Below is a small trained network, with its code and all its weights. Each question gives an input and a target symbol and asks what happens when units are switched off, that is, made to give their printed mean instead of their output.

import numpy as np


def w(rows, s, z=0):
    codes = np.array(rows[::2]) - 128.0
    scale = np.full(codes.shape[1], s)
    scale[-1] = z or s
    return codes * scale


def f(y):
    return np.maximum(y, 0)


def softmax(a):
    e = np.exp(a - a.max(-1, keepdims=True))
    return e / e.sum(-1, keepdims=True)


def log_softmax(a):
    a = a - a.max(-1, keepdims=True)
    return a - np.log(np.exp(a).sum(-1, keepdims=True))


def net(x, mask):
    ids = ['ΓΞαεησψ'.index(c) for c in x.split()]
    T = len(ids)
    res = E[ids] + P[:T]
    u = 0
    for l in range(2):
        q, k, v = (res @ M[l].T for M in (Q, K, V))
        z = softmax(np.where(np.tri(T) > 0, q @ k.T / 2**0.5, -1e9)) @ v
        res = res + np.where(mask[u], z, O[l][:, -1]) @ O[l][:, :-1]
        u += 1
        y = f(res @ A[l][:, :-1].T + A[l][:, -1])
        res = res + np.where(mask[u : u + 12], y, B[l][:, -1]) @ B[l][:, :-1]
        u += 12
    return log_softmax(res[-1] @ U[:, :-1].T + U[:, -1])


Q, K, V, O, A, B = {}, {}, {}, {}, {}, {}
E = w([
[243,126,88,87,91,91,127,120,145,82,92,131],'Γ',
[176,164,115,154,191,140,195,141,149,167,140,149],'Ξ',
[236,121,177,160,110,146,88,185,130,150,51,132],'α',
[132,182,89,176,221,172,76,150,128,112,159,140],'ε',
[134,26,60,145,48,83,201,221,180,154,168,125],'η',
[67,88,207,101,96,86,118,132,122,140,207,97],'σ',
[92,85,83,161,136,162,134,7,152,116,129,54],'ψ',
],0.018)
P = w([
[112,104,149,80,140,194,83,122,108,139,144,166],'0',
[128,173,133,66,99,120,163,148,133,123,120,99],'1',
[96,108,161,90,147,216,166,124,140,70,108,150],'2',
[141,109,93,120,130,93,33,126,101,189,186,129],'3',
[147,147,127,108,166,137,161,114,161,95,101,49],'4',
[119,95,121,147,115,225,82,125,64,145,151,251],'5',
[166,115,121,165,199,51,82,97,177,140,112,66],'6',
[114,134,162,131,103,209,155,128,116,78,130,168],'7',
[134,142,128,193,122,61,101,122,110,144,110,157],'8',
],0.014)
Q[0] = w([
[128,147,72,90,142,103,135,55,215,96,141,25],'0.h1',
[117,176,178,83,94,209,186,151,132,2,125,141],'0.h1',
],0.011)
K[0] = w([
[91,99,143,95,148,195,196,139,126,11,105,111],'0.h1',
[139,78,113,106,99,198,129,95,37,145,165,230],'0.h1',
],0.012)
V[0] = w([
[197,196,168,67,91,86,85,2,43,19,154,132],'0.h1',
[220,155,115,179,188,141,245,26,173,185,81,126],'0.h1',
],0.0042)
O[0] = w([
[10,144,113,221,76,128,200,199,2,18,109,28,123],'0.h1',
[186,98,137,55,121,149,237,121,58,97,187,130,255],'0.h1',
],0.0088,0.0019)
A[0] = w([
[42,222,194,209,185,61,164,180,95,126,161,106,25],'0.n1',
[154,145,160,43,61,161,139,156,209,141,77,186,117],'0.n2',
[157,137,235,201,131,183,112,197,93,217,96,74,216],'0.n3',
[168,105,122,126,76,103,186,214,65,152,81,121,139],'0.n4',
[100,253,163,155,188,93,133,136,172,239,83,147,4],'0.n5',
[125,67,52,84,58,162,59,188,100,61,61,80,143],'0.n6',
[8,155,105,135,191,159,187,132,120,142,118,71,112],'0.n7',
[101,141,169,57,244,125,173,162,66,132,208,155,92],'0.n8',
[58,191,197,120,195,84,55,114,133,135,143,161,80],'0.n9',
[98,199,216,212,165,168,134,89,201,78,171,99,187],'0.n10',
[48,128,200,1,65,110,84,127,142,185,146,162,75],'0.n11',
[121,11,61,158,103,53,138,143,128,117,133,165,159],'0.n12',
],0.0053,0.0024)
B[0] = w([
[119,118,117,66,161,113,85,136,55,199,79,43,179],'0.n1',
[87,81,167,201,169,177,57,124,101,104,143,119,249],'0.n2',
[145,2,107,214,89,101,155,147,52,172,102,169,229],'0.n3',
[121,114,216,178,173,119,57,157,194,119,171,98,243],'0.n4',
[59,101,142,101,210,52,137,87,191,133,105,145,175],'0.n5',
[158,197,176,171,172,109,34,51,155,153,200,211,254],'0.n6',
[166,167,160,163,148,89,98,141,59,229,116,91,207],'0.n7',
[220,182,153,110,86,181,103,169,195,63,204,162,214],'0.n8',
[52,71,91,90,193,64,187,108,146,128,98,113,176],'0.n9',
[148,135,91,81,185,142,201,140,54,178,37,143,222],'0.n10',
[152,102,126,101,195,125,193,109,158,53,85,156,182],'0.n11',
[111,156,113,151,106,125,76,159,177,73,90,113,230],'0.n12',
],0.0064,0.0042)
Q[1] = w([
[18,138,131,121,94,209,134,177,159,146,75,254],'1.h1',
[163,78,90,188,116,37,47,171,125,123,188,171],'1.h1',
],0.008)
K[1] = w([
[49,158,146,119,95,139,57,143,104,224,254,189],'1.h1',
[187,159,129,120,118,2,103,184,192,145,123,39],'1.h1',
],0.0066)
V[1] = w([
[90,254,15,56,208,134,134,203,129,68,175,178],'1.h1',
[201,76,220,134,38,37,155,173,123,176,54,173],'1.h1',
],0.0031)
O[1] = w([
[246,83,144,135,147,68,80,30,63,187,184,147,6],'1.h1',
[161,190,177,90,105,198,134,54,118,144,72,55,142],'1.h1',
],0.012,0.002)
A[1] = w([
[153,116,60,160,146,151,165,78,88,174,138,83,98],'1.n1',
[206,120,207,191,64,190,150,127,119,143,94,96,22],'1.n2',
[42,66,54,154,185,65,187,99,132,142,116,123,171],'1.n3',
[31,69,65,122,164,98,165,56,108,230,31,90,38],'1.n4',
[148,147,85,94,128,149,127,68,153,16,159,127,146],'1.n5',
[142,84,143,162,104,135,126,127,95,133,116,164,5],'1.n6',
[185,195,36,169,137,201,106,182,121,168,131,184,134],'1.n7',
[59,185,155,8,203,208,157,87,181,196,192,138,70],'1.n8',
[123,161,119,119,122,151,211,210,16,99,238,139,40],'1.n9',
[80,141,58,113,89,166,156,3,133,149,190,111,94],'1.n10',
[131,128,84,141,91,121,73,170,213,68,5,128,104],'1.n11',
[81,64,129,79,10,113,133,161,159,158,133,150,125],'1.n12',
],0.006,0.0025)
B[1] = w([
[113,112,118,186,178,90,94,145,92,123,97,212,184],'1.n1',
[80,139,132,142,121,60,99,144,129,136,127,115,213],'1.n2',
[145,121,101,98,57,107,138,122,104,166,122,186,226],'1.n3',
[161,159,122,131,22,191,90,136,161,139,174,154,209],'1.n4',
[110,184,145,151,88,178,165,116,65,177,149,150,213],'1.n5',
[88,138,130,131,145,183,96,108,155,117,140,64,155],'1.n6',
[106,118,140,128,169,92,212,116,127,66,141,83,232],'1.n7',
[96,151,145,169,111,157,118,76,149,152,123,120,204],'1.n8',
[178,135,106,123,117,141,2,164,164,123,129,78,201],'1.n9',
[87,80,87,149,102,137,104,175,103,169,121,161,166],'1.n10',
[188,79,153,87,122,139,155,123,65,111,155,157,253],'1.n11',
[120,143,75,119,170,138,160,125,136,103,99,74,162],'1.n12',
],0.0087,0.0063)
U = w([
[64,180,94,160,122,140,192,117,119,116,129,93,249],'Γ',
[72,177,124,164,122,97,110,111,171,134,140,143,99],'Ξ',
[130,126,29,145,90,124,117,253,219,29,160,137,128],'α',
[216,202,138,139,50,158,109,99,79,43,196,169,75],'ε',
[132,114,174,173,141,163,93,203,54,197,104,89,26],'η',
[83,117,127,111,146,44,208,171,56,127,146,195,211],'σ',
[122,146,44,168,27,171,148,171,85,185,140,152,175],'ψ',
],0.005,0.0013)

Each question gives the input, a string of symbols that net reads in full, and the target symbol t.
The units are the heads (2 rows each of Q, K, V and O) and the neurons (one row each of A and B). Each row of codes is followed by its name. A weight is (code - 128) times the scale printed after its matrix; where a second scale follows, it is the last column's (O, A, B and U).
mask holds one flag per unit, layer by layer, with each layer's heads first. A switched-off unit (its flag False) gives its mean, the last column of its rows in O or B, instead of its output. The means were averaged over made-up inputs and are rounded, as every weight is.
A unit's drop is (log p(t) with every unit on - log p(t) with that unit switched off) / (log p(t) with every unit on - log p(t) with every unit switched off).
The circuit of an input: a set's keep is (log p(t) with only the set's units on - log p(t) with every unit switched off) / (log p(t) with every unit on - log p(t) with every unit switched off). Starting from the 12 units with the biggest drops (on a tie, the unit counted first), units are removed one at a time, each time the one whose removal leaves the highest keep (on an exact tie, the one counted first), for as long as the keep stays at least 0.8.
circuit, biggest first: the units of the circuit, biggest drop first
unit that matters most: the unit with the biggest drop
k most important neurons: the k neurons with the biggest drops, biggest first
top k neurons in layer l: the k neurons of layer l with the biggest drops, biggest first
input ε σ Γ Ξ, target ψ: 2 most important neurons : [1.n4 1.n3]
input ψ η σ Γ Ξ η, target α: 2 most important neurons : [0.n2 1.n5]
input Γ σ ψ σ, target ψ: top 3 neurons in layer 1 : [1.n4 1.n3 1.n7]
input Ξ ε Ξ Ξ η Γ ψ η ε, target α: top 3 neurons in layer 0 : [0.n2 0.n6 0.n8]
input ε σ α α Γ η, target α: unit that matters most : 0.n12
input Γ Γ η η σ, target Ξ: circuit, biggest first : [0.h1 1.n8]
input α ε ε σ, target σ: circuit, biggest first : [1.h1 0.n9 0.n11 0.n2]
input ψ ε Ξ, target α: circuit, biggest first : [1.h1 1.n9 0.n8]
input ε Γ ψ Ξ, target η: 3 most important neurons : [0.n1 1.n9 0.n7]
input Γ ψ ψ η σ, target α: circuit, biggest first : [1.h1 1.n9 0.h1 0.n6]
input ψ σ α Ξ Γ Ξ η η σ, target Ξ: circuit, biggest first : [0.h1 1.n8 1.n11]
input η σ ψ ε σ, target α: circuit, biggest first : [1.h1 1.n9 0.h1]
input ψ Γ η σ Ξ Γ ε σ, target η: circuit, biggest first : [0.h1 1.n9 0.n1]
input Ξ Γ σ, target ε: unit that matters most : 0.n8
input ε η η ψ Ξ Ξ ε, target ε: circuit, biggest first : [0.h1 0.n8]
input α ψ σ Γ Γ Ξ Γ σ ε, target η: 2 most important neurons : [0.n1 1.n9]
input ψ σ Γ ψ Ξ, target η: circuit, biggest first : [0.h1 0.n7 1.n9 0.n1]
input Ξ ψ σ ψ ε ψ Γ Γ σ, target η: circuit, biggest first : [0.h1 0.n1 1.n9]
input σ α Γ ε Ξ ε, target σ: 2 most important neurons : [0.n11 1.n7]
input Γ ψ ψ Γ ε, target α: top 2 neurons in layer 0 : [0.n8 0.n6]
input ε ψ σ, target σ: circuit, biggest first : [1.h1 0.n11]
input Γ η ψ Ξ ε σ, target ε: 2 most important neurons : [0.n8 0.n11]
input Γ Ξ α ε Ξ, target Γ: most important neuron : [0.n3]
input α ε σ Ξ α ε ε, target Γ: top 2 neurons in layer 0 : [0.n3 0.n8]
input η α Ξ, target Ξ: 2 most important neurons : [1.n8 0.n5]
input Γ Γ α ψ α σ σ, target Γ: 2 most important neurons : [0.n3 0.n6]
